Below is a small trained network, with its code and all its weights. Each question gives an input and a class and asks what happens when units are switched off, that is, made to give their printed mean instead of their output.

import numpy as np


def w(rows, s, z=0):
    codes = np.array(rows[::2]) - 128.0
    scale = np.full(codes.shape[1], s)
    scale[-1] = z or s
    return codes * scale


def norm(h):
    return h / np.sqrt((h * h).mean(-1, keepdims=True) + 1e-5)


def f(y):
    return y / 2 * (1 + np.tanh(0.7978845608 * (y + 0.044715 * y**3)))


def log_softmax(a):
    a = a - a.max(-1, keepdims=True)
    return a - np.log(np.exp(a).sum(-1, keepdims=True))


def net(x, mask):
    res = np.array(x, float).reshape(1, 6) / 4 @ E
    u = 0
    for l in range(4):
        y = f(norm(res) @ A[l][:, :-1].T + A[l][:, -1])
        res = res + np.where(mask[u : u + 10], y, B[l][:, -1]) @ B[l][:, :-1]
        u += 10
    return log_softmax(norm(res)[-1] @ U[:, :-1].T + U[:, -1])


A, B = {}, {}
E = w([
[127,131,128],'x0',
[2,157,157],'x1',
[130,127,130],'x2',
[128,128,129],'x3',
[98,56,95],'x4',
[94,188,38],'x5',
],0.0084)
A[0] = w([
[124,92,94,19],'0.n1',
[128,91,92,53],'0.n2',
[117,46,52,56],'0.n3',
[189,119,99,51],'0.n4',
[189,248,133,34],'0.n5',
[129,121,131,55],'0.n6',
[134,186,3,2],'0.n7',
[190,126,50,56],'0.n8',
[110,75,81,63],'0.n9',
[108,75,81,64],'0.n10',
],0.017,0.0046)
B[0] = w([
[141,144,160,126],'0.n1',
[143,151,157,136],'0.n2',
[133,173,167,207],'0.n3',
[157,135,97,178],'0.n4',
[133,189,192,234],'0.n5',
[119,128,141,107],'0.n6',
[2,69,149,254],'0.n7',
[148,134,79,215],'0.n8',
[128,163,161,161],'0.n9',
[125,163,162,161],'0.n10',
],0.058,0.0055)
A[1] = w([
[21,188,84,212],'1.n1',
[184,53,188,126],'1.n2',
[163,144,47,113],'1.n3',
[108,149,122,161],'1.n4',
[143,117,97,5],'1.n5',
[222,6,246,127],'1.n6',
[123,96,44,27],'1.n7',
[163,89,163,108],'1.n8',
[147,133,97,109],'1.n9',
[135,173,176,103],'1.n10',
],0.016,0.0022)
B[1] = w([
[219,72,97,254],'1.n1',
[51,83,103,148],'1.n2',
[82,227,27,146],'1.n3',
[150,111,132,149],'1.n4',
[80,152,132,119],'1.n5',
[25,2,165,179],'1.n6',
[160,185,228,143],'1.n7',
[58,97,126,132],'1.n8',
[94,163,81,124],'1.n9',
[194,93,194,188],'1.n10',
],0.023,0.0093)
A[2] = w([
[122,136,141,111],'2.n1',
[127,121,123,110],'2.n2',
[114,149,161,78],'2.n3',
[151,137,117,55],'2.n4',
[126,121,121,96],'2.n5',
[165,122,155,118],'2.n6',
[114,91,119,100],'2.n7',
[250,56,55,208],'2.n8',
[164,13,140,164],'2.n9',
[125,133,128,3],'2.n10',
],0.018,0.0025)
B[2] = w([
[147,124,139,133],'2.n1',
[121,133,116,126],'2.n2',
[184,119,152,149],'2.n3',
[105,140,109,125],'2.n4',
[120,133,109,124],'2.n5',
[113,162,145,161],'2.n6',
[90,154,92,159],'2.n7',
[254,252,4,222],'2.n8',
[54,221,86,255],'2.n9',
[130,94,139,113],'2.n10',
],0.02,0.0083)
A[3] = w([
[181,9,94,5],'3.n1',
[151,104,122,115],'3.n2',
[142,87,153,39],'3.n3',
[168,89,118,96],'3.n4',
[141,84,147,48],'3.n5',
[227,27,177,42],'3.n6',
[164,15,128,54],'3.n7',
[112,5,124,38],'3.n8',
[216,39,181,57],'3.n9',
[171,31,123,35],'3.n10',
],0.013,0.0028)
B[3] = w([
[123,46,216,65],'3.n1',
[130,129,86,80],'3.n2',
[161,100,89,86],'3.n3',
[103,127,88,64],'3.n4',
[146,107,93,81],'3.n5',
[104,228,194,126],'3.n6',
[29,43,133,83],'3.n7',
[8,130,102,254],'3.n8',
[139,228,213,139],'3.n9',
[59,82,143,55],'3.n10',
],0.018,0.0018)
U = w([
[42,23,113,94],'0',
[135,150,133,233],'1',
[143,145,135,207],'2',
[141,144,136,186],'3',
[193,173,26,2],'4',
[186,129,245,11],'5',
],0.011,0.0056)

Each question gives the input, the list of numbers given to net, and the class t.
The units are the neurons (one row each of A and B). Each row of codes is followed by its name. A weight is (code - 128) times the scale printed after its matrix; where a second scale follows, it is the last column's (A, B and U).
mask holds one flag per neuron, layer by layer. A switched-off neuron (its flag False) gives its mean, the last column of its row in B, instead of its output. The means were averaged over made-up inputs and are rounded, as every weight is.
A unit's drop is (log p(t) with every unit on - log p(t) with that unit switched off) / (log p(t) with every unit on - log p(t) with every unit switched off).
The circuit of an input: a set's keep is (log p(t) with only the set's units on - log p(t) with every unit switched off) / (log p(t) with every unit on - log p(t) with every unit switched off). Starting from the 12 units with the biggest drops (on a tie, the unit counted first), units are removed one at a time, each time the one whose removal leaves the highest keep (on an exact tie, the one counted first), for as long as the keep stays at least 0.8.
units of the circuit, in order: the units of the circuit, biggest drop first
top k neurons: the k neurons with the biggest drops, biggest first
top k neurons in layer l: the k neurons of layer l with the biggest drops, biggest first
drop when u is switched off: that unit's drop, to one decimal
input [-2,-8,-6,-2,4,-8], class 0: top 3 neurons : [1.n6 1.n1 2.n8]
input [0,7,-7,1,-1,7], class 0: top neuron in layer 2 : [2.n8]
input [-6,5,3,4,7,-8], class 0: units of the circuit, in order : [0.n5 1.n6 0.n7]
input [-4,-2,-5,0,7,6], class 5: units of the circuit, in order : [0.n10 2.n9]
input [-3,-8,4,0,6,-4], class 4: units of the circuit, in order : [0.n5 0.n7]
input [1,3,2,0,-6,-4], class 5: top 2 neurons : [0.n7 1.n1]
input [1,4,5,3,2,-6], class 0: top 2 neurons in layer 0 : [0.n8 0.n7]
input [-2,7,-2,5,5,5], class 4: top 4 neurons : [1.n1 0.n5 2.n8 0.n7]
input [-5,7,1,-2,-7,-3], class 4: top 2 neurons in layer 0 : [0.n5 0.n3]
input [-4,8,-7,1,-3,-5], class 4: top 3 neurons : [0.n7 0.n5 2.n8]
input [7,8,0,-6,8,0], class 4: top 3 neurons in layer 1 : [1.n1 1.n7 1.n6]
input [-7,8,0,-6,0,5], class 4: top 3 neurons : [1.n1 2.n8 0.n7]
input [-4,7,-3,-2,7,-3], class 4: top 3 neurons : [0.n5 0.n7 2.n8]
input [-5,7,-2,5,6,-6], class 4: units of the circuit, in order : [0.n7]
input [2,7,4,-5,4,3], class 4: top 2 neurons : [0.n5 0.n7]
input [4,0,-2,-4,6,7], class 0: top 2 neurons : [0.n7 0.n5]
input [5,8,-5,6,-4,-3], class 4: top 2 neurons : [0.n5 0.n7]
input [-3,-2,0,3,1,-5], class 0: drop when 0.n8 is switched off : 0.6
input [-1,3,2,2,7,5], class 5: drop when 0.n3 is switched off : 0.2
input [-2,-5,3,-7,-8,5], class 5: top neuron : [0.n5]
input [-1,-5,3,0,4,7], class 0: drop when 0.n7 is switched off : 1.4
input [5,-3,-2,1,2,-5], class 0: top 2 neurons in layer 0 : [0.n8 0.n7]
